Below are the code and all the weights of a small trained network. Each question names an input and a class and asks about switching units off, where a switched-off unit gives its printed mean instead of its output.

import numpy as np


def w(rows, s, z=0):
    codes = np.array(rows[::2]) - 128.0
    scale = np.full(codes.shape[1], s)
    scale[-1] = z or s
    return codes * scale


def norm(h):
    return h / np.sqrt((h * h).mean(-1, keepdims=True) + 1e-5)


def f(y):
    return np.maximum(y, 0)


def log_softmax(a):
    a = a - a.max(-1, keepdims=True)
    return a - np.log(np.exp(a).sum(-1, keepdims=True))


def net(x, mask):
    res = np.array(x, float).reshape(1, 3) / 4 @ E
    u = 0
    for l in range(3):
        y = f(norm(res) @ A[l][:, :-1].T + A[l][:, -1])
        res = res + np.where(mask[u : u + 7], y, B[l][:, -1]) @ B[l][:, :-1]
        u += 7
    return log_softmax(norm(res)[-1] @ U[:, :-1].T + U[:, -1])


A, B = {}, {}
E = w([
[136,27,10],'x0',
[21,181,96],'x1',
[185,188,60],'x2',
],0.0012)
A[0] = w([
[254,107,142,127],'L0N1',
[139,52,70,227],'L0N2',
[177,40,192,155],'L0N3',
[154,87,249,219],'L0N4',
[97,224,169,114],'L0N5',
[80,79,167,51],'L0N6',
[38,40,200,4],'L0N7',
],0.0035,0.0024)
B[0] = w([
[91,155,110,206],'L0N1',
[144,140,211,242],'L0N2',
[55,138,122,211],'L0N3',
[58,199,164,254],'L0N4',
[180,118,213,199],'L0N5',
[117,104,185,139],'L0N6',
[2,137,242,153],'L0N7',
],0.0042,0.0026)
A[1] = w([
[118,84,71,66],'L1N1',
[72,150,158,202],'L1N2',
[151,154,98,57],'L1N3',
[102,3,122,95],'L1N4',
[164,132,160,252],'L1N5',
[108,140,159,255],'L1N6',
[132,170,131,81],'L1N7',
],0.0064,0.0012)
B[1] = w([
[151,105,236,142],'L1N1',
[115,102,63,254],'L1N2',
[150,188,150,140],'L1N3',
[253,152,185,169],'L1N4',
[93,87,72,190],'L1N5',
[128,118,88,229],'L1N6',
[147,84,136,165],'L1N7',
],0.0041,0.0039)
A[2] = w([
[4,183,92,192],'L2N1',
[181,147,126,41],'L2N2',
[85,189,128,103],'L2N3',
[242,215,42,2],'L2N4',
[80,210,207,29],'L2N5',
[153,205,72,197],'L2N6',
[150,199,93,181],'L2N7',
],0.0039,0.0016)
B[2] = w([
[232,81,50,253],'L2N1',
[103,71,86,136],'L2N2',
[224,96,97,172],'L2N3',
[30,133,182,165],'L2N4',
[251,102,168,178],'L2N5',
[24,40,180,176],'L2N6',
[68,85,206,166],'L2N7',
],0.0027,0.004)
U = w([
[18,99,204,176],'0',
[254,128,201,194],'1',
[140,76,58,193],'2',
[128,130,57,79],'3',
[138,236,109,19],'4',
[132,183,120,1],'5',
],0.01,0.0045)

Each question gives the input, the list of numbers given to net, and the class t.
The units are the neurons (one row each of A and B). Each row of codes is followed by its name. A weight is (code - 128) times the scale printed after its matrix; where a second scale follows, it is the last column's (A, B and U).
mask holds one flag per neuron, layer by layer. A switched-off neuron (its flag False) gives its mean, the last column of its row in B, instead of its output. The means were averaged over made-up inputs and are rounded, as every weight is.
A unit's drop is (log p(t) with every unit on - log p(t) with that unit switched off) / (log p(t) with every unit on - log p(t) with every unit switched off).
The circuit of an input: a set's keep is (log p(t) with only the set's units on - log p(t) with every unit switched off) / (log p(t) with every unit on - log p(t) with every unit switched off). Starting from the 12 units with the biggest drops (on a tie, the unit counted first), units are removed one at a time, each time the one whose removal leaves the highest keep (on an exact tie, the one counted first), for as long as the keep stays at least 0.8.
units of the circuit, in order: the units of the circuit, biggest drop first
unit that matters most: the unit with the biggest drop
k most important neurons: the k neurons with the biggest drops, biggest first
k most important neurons of layer l: the k neurons of layer l with the biggest drops, biggest first
input [6,2,-3], class 1: units of the circuit, in order => [L1N4 L0N4]
input [-2,8,-5], class 2: unit that matters most => L2N1
input [6,1,0], class 1: units of the circuit, in order => [L0N4 L1N4]
input [8,5,-2], class 1: 2 most important neurons => [L1N4 L0N4]
input [-5,-6,-2], class 2: 3 most important neurons => [L2N1 L0N2 L1N2]
input [7,-5,7], class 0: 2 most important neurons => [L2N1 L2N4]
input [-6,5,-2], class 1: 2 most important neurons => [L0N5 L2N5]
input [-3,-4,4], class 0: 2 most important neurons of layer 0 => [L0N2 L0N7]
input [-2,-2,4], class 0: 2 most important neurons of layer 0 => [L0N3 L0N7]
input [4,5,5], class 0: 4 most important neurons of layer 0 => [L0N3 L0N4 L0N7 L0N1]
input [0,-7,4], class 2: 2 most important neurons => [L1N4 L0N3]
input [-3,5,7], class 0: 2 most important neurons => [L0N4 L0N3]
input [-6,3,6], class 0: 3 most important neurons of layer 1 => [L1N5 L1N1 L1N7]
input [-8,6,5], class 1: unit that matters most => L0N5
input [-3,-3,-2], class 3: 2 most important neurons of layer 0 => [L0N2 L0N3]
input [6,-2,3], class 1: 2 most important neurons => [L0N4 L1N4]
input [-6,5,3], class 1: 2 most important neurons of layer 0 => [L0N5 L0N3]
input [-4,-8,2], class 2: 2 most important neurons of layer 0 => [L0N2 L0N5]
input [-5,-8,-1], class 2: 2 most important neurons of layer 1 => [L1N2 L1N4]
input [6,0,3], class 1: unit that matters most => L0N4
input [-6,-5,7], class 0: 2 most important neurons of layer 2 => [L2N6 L2N4]
input [8,8,-5], class 1: 3 most important neurons of layer 0 => [L0N4 L0N3 L0N1]
input [8,-5,-7], class 1: 2 most important neurons => [L1N4 L2N6]
input [5,5,-1], class 1: 2 most important neurons => [L0N4 L1N4]
